Below is a small trained network, with its code and all its weights. Each question gives an input and a target symbol and asks what happens when units are switched off, that is, made to give their printed mean instead of their output.

import numpy as np


def w(rows, s, z=0):
    codes = np.array(rows[::2]) - 128.0
    scale = np.full(codes.shape[1], s)
    scale[-1] = z or s
    return codes * scale


def f(y):
    return y / 2 * (1 + np.tanh(0.7978845608 * (y + 0.044715 * y**3)))


def softmax(a):
    e = np.exp(a - a.max(-1, keepdims=True))
    return e / e.sum(-1, keepdims=True)


def log_softmax(a):
    a = a - a.max(-1, keepdims=True)
    return a - np.log(np.exp(a).sum(-1, keepdims=True))


def net(x, mask):
    ids = ['ΔΛβεζηξπτψ'.index(c) for c in x.split()]
    T = len(ids)
    res = E[ids] + P[:T]
    r = res
    for j in range(2):
        rows = slice(4 * j, 4 * j + 4)
        q, k, v = (r @ M[0][rows].T for M in (Q, K, V))
        z = softmax(np.where(np.tri(T) > 0, q @ k.T / 4**0.5, -1e9)) @ v
        o = O[0][rows]
        res = res + np.where(mask[j], z, o[:, -1]) @ o[:, :-1]
    y = f(res @ A[0][:, :-1].T + A[0][:, -1])
    res = res + np.where(mask[2:14], y, B[0][:, -1]) @ B[0][:, :-1]
    return log_softmax(res[-1] @ U[:, :-1].T + U[:, -1])


Q, K, V, O, A, B = {}, {}, {}, {}, {}, {}
E = w([
[5,95,56,21],'Δ',
[146,151,148,135],'Λ',
[122,158,146,84],'β',
[125,134,150,69],'ε',
[128,101,141,104],'ζ',
[113,152,141,115],'η',
[146,220,136,254],'ξ',
[78,189,143,117],'π',
[208,202,131,100],'τ',
[95,135,139,117],'ψ',
],0.015)
P = w([
[121,150,252,130],'0',
[135,70,79,126],'1',
[133,187,207,181],'2',
[180,110,72,161],'3',
[56,218,106,107],'4',
[191,97,44,160],'5',
],0.015)
Q[0] = w([
[80,131,247,77],'head 0',
[70,103,87,104],'head 0',
[172,119,189,180],'head 0',
[117,130,159,173],'head 0',
[144,79,101,159],'head 1',
[132,137,77,111],'head 1',
[81,125,83,127],'head 1',
[145,129,72,133],'head 1',
],0.016)
K[0] = w([
[29,32,200,253],'head 0',
[195,139,236,32],'head 0',
[203,249,165,241],'head 0',
[178,16,196,226],'head 0',
[134,232,91,121],'head 1',
[168,62,55,227],'head 1',
[103,117,13,91],'head 1',
[135,157,6,185],'head 1',
],0.0068)
V[0] = w([
[37,113,111,81],'head 0',
[122,68,158,142],'head 0',
[134,26,146,128],'head 0',
[79,102,85,123],'head 0',
[47,150,105,23],'head 1',
[144,206,109,141],'head 1',
[84,139,130,169],'head 1',
[250,39,166,122],'head 1',
],0.014)
O[0] = w([
[137,150,117,188,119],'head 0',
[158,153,13,170,82],'head 0',
[104,170,113,176,2],'head 0',
[108,116,140,241,73],'head 0',
[211,184,161,76,119],'head 1',
[60,159,11,19,197],'head 1',
[84,139,38,212,175],'head 1',
[114,63,254,65,15],'head 1',
],0.0082,0.0069)
A[0] = w([
[113,115,149,32,150],'neuron 0',
[105,97,104,56,105],'neuron 1',
[140,52,70,182,254],'neuron 2',
[119,166,77,116,176],'neuron 3',
[164,13,157,134,105],'neuron 4',
[80,172,192,194,168],'neuron 5',
[171,120,57,148,123],'neuron 6',
[118,70,106,138,160],'neuron 7',
[199,155,109,111,71],'neuron 8',
[132,187,139,71,100],'neuron 9',
[246,102,127,157,237],'neuron 10',
[184,137,174,126,138],'neuron 11',
],0.014,0.0043)
B[0] = w([
[52,147,138,180,190],'neuron 0',
[49,100,88,127,182],'neuron 1',
[49,144,222,90,201],'neuron 2',
[206,141,165,100,255],'neuron 3',
[94,129,51,44,138],'neuron 4',
[119,2,95,64,162],'neuron 5',
[86,143,193,147,200],'neuron 6',
[209,124,182,173,151],'neuron 7',
[140,176,43,120,157],'neuron 8',
[197,87,139,218,206],'neuron 9',
[150,29,110,214,157],'neuron 10',
[150,47,100,127,148],'neuron 11',
],0.0085,0.013)
U = w([
[153,54,79,171,42],'Δ',
[98,148,243,53,152],'Λ',
[127,103,173,254,38],'β',
[173,58,222,154,103],'ε',
[173,18,185,54,141],'ζ',
[146,87,168,142,112],'η',
[81,111,17,131,135],'ξ',
[185,170,137,114,254],'π',
[96,88,141,188,40],'τ',
[169,65,156,110,159],'ψ',
],0.0089,0.0038)

Each question gives the input, a string of symbols that net reads in full, and the target symbol t.
The units are the heads (4 rows each of Q, K, V and O) and the neurons (one row each of A and B). Each row of codes is followed by its name. A weight is (code - 128) times the scale printed after its matrix; where a second scale follows, it is the last column's (O, A, B and U).
mask holds one flag per unit, heads first, then neurons. A switched-off unit (its flag False) gives its mean, the last column of its rows in O or B, instead of its output. The means were averaged over made-up inputs and are rounded, as every weight is.
A unit's drop is (log p(t) with every unit on - log p(t) with that unit switched off) / (log p(t) with every unit on - log p(t) with every unit switched off).
The circuit of an input: a set's keep is (log p(t) with only the set's units on - log p(t) with every unit switched off) / (log p(t) with every unit on - log p(t) with every unit switched off). Starting from the 12 units with the biggest drops (on a tie, the unit counted first), units are removed one at a time, each time the one whose removal leaves the highest keep (on an exact tie, the one counted first), for as long as the keep stays at least 0.8.
circuit, biggest first: the units of the circuit, biggest drop first
unit that matters most: the unit with the biggest drop
top k neurons: the k neurons with the biggest drops, biggest first
which heads matter: for each layer, one digit per head in row order, 1 if its drop is at least 0.15 and else 0, layers parted by /
drop of u: that unit's drop, to one decimal
input η Δ β ψ π, target Δ: top neuron => (neuron 5)
input ε π π π τ β, target ξ: top 2 neurons => (neuron 1; neuron 0)
input ζ π π, target ζ: top 2 neurons => (neuron 5; neuron 11)
input Δ π π ζ, target β: circuit, biggest first => (head 0; neuron 6)
input Δ τ ψ ξ, target Λ: circuit, biggest first => (head 1; neuron 2; neuron 9)
input π Δ ε ξ ξ Λ, target Λ: circuit, biggest first => (head 1; neuron 2; neuron 6)
input ξ β π ψ, target Λ: top 2 neurons => (neuron 2; neuron 9)
input π ξ ξ, target π: circuit, biggest first => (head 1; head 0; neuron 8)
input η ξ ξ ξ Δ, target Λ: top 3 neurons => (neuron 2; neuron 3; neuron 6)
input τ ξ ξ ε ζ, target ξ: circuit, biggest first => (neuron 2; neuron 1)
input η π Δ π η, target π: circuit, biggest first => (head 1; neuron 3)
input Λ ξ π π β, target ξ: which heads matter => 01
input π π ε, target π: which heads matter => 01
input ξ ξ τ, target ξ: circuit, biggest first => (head 1)
input π Δ ξ π Δ, target Δ: which heads matter => 11
input ξ ζ π ε ξ, target ζ: circuit, biggest first => (neuron 5; head 1)
input ζ π ξ, target ζ: circuit, biggest first => (head 1; neuron 5)
input π π π Δ ε ζ, target β: which heads matter => 10
input π π π Δ π π, target β: which heads matter => 11
input ε π π, target ε: circuit, biggest first => (head 1; neuron 9)
input ξ ξ π π ε, target ξ: which heads matter => 01
input η ξ ε ζ ζ τ, target ξ: unit that matters most => head 0
input τ β Λ, target τ: top 2 neurons => (neuron 0; neuron 9)
input Δ π β, target Δ: top 2 neurons => (neuron 10; neuron 8)
input π ξ π ε η ζ, target Λ: top 2 neurons => (neuron 2; neuron 9)
input ε Δ ζ π ε, target Δ: drop of neuron 7 => 0.0
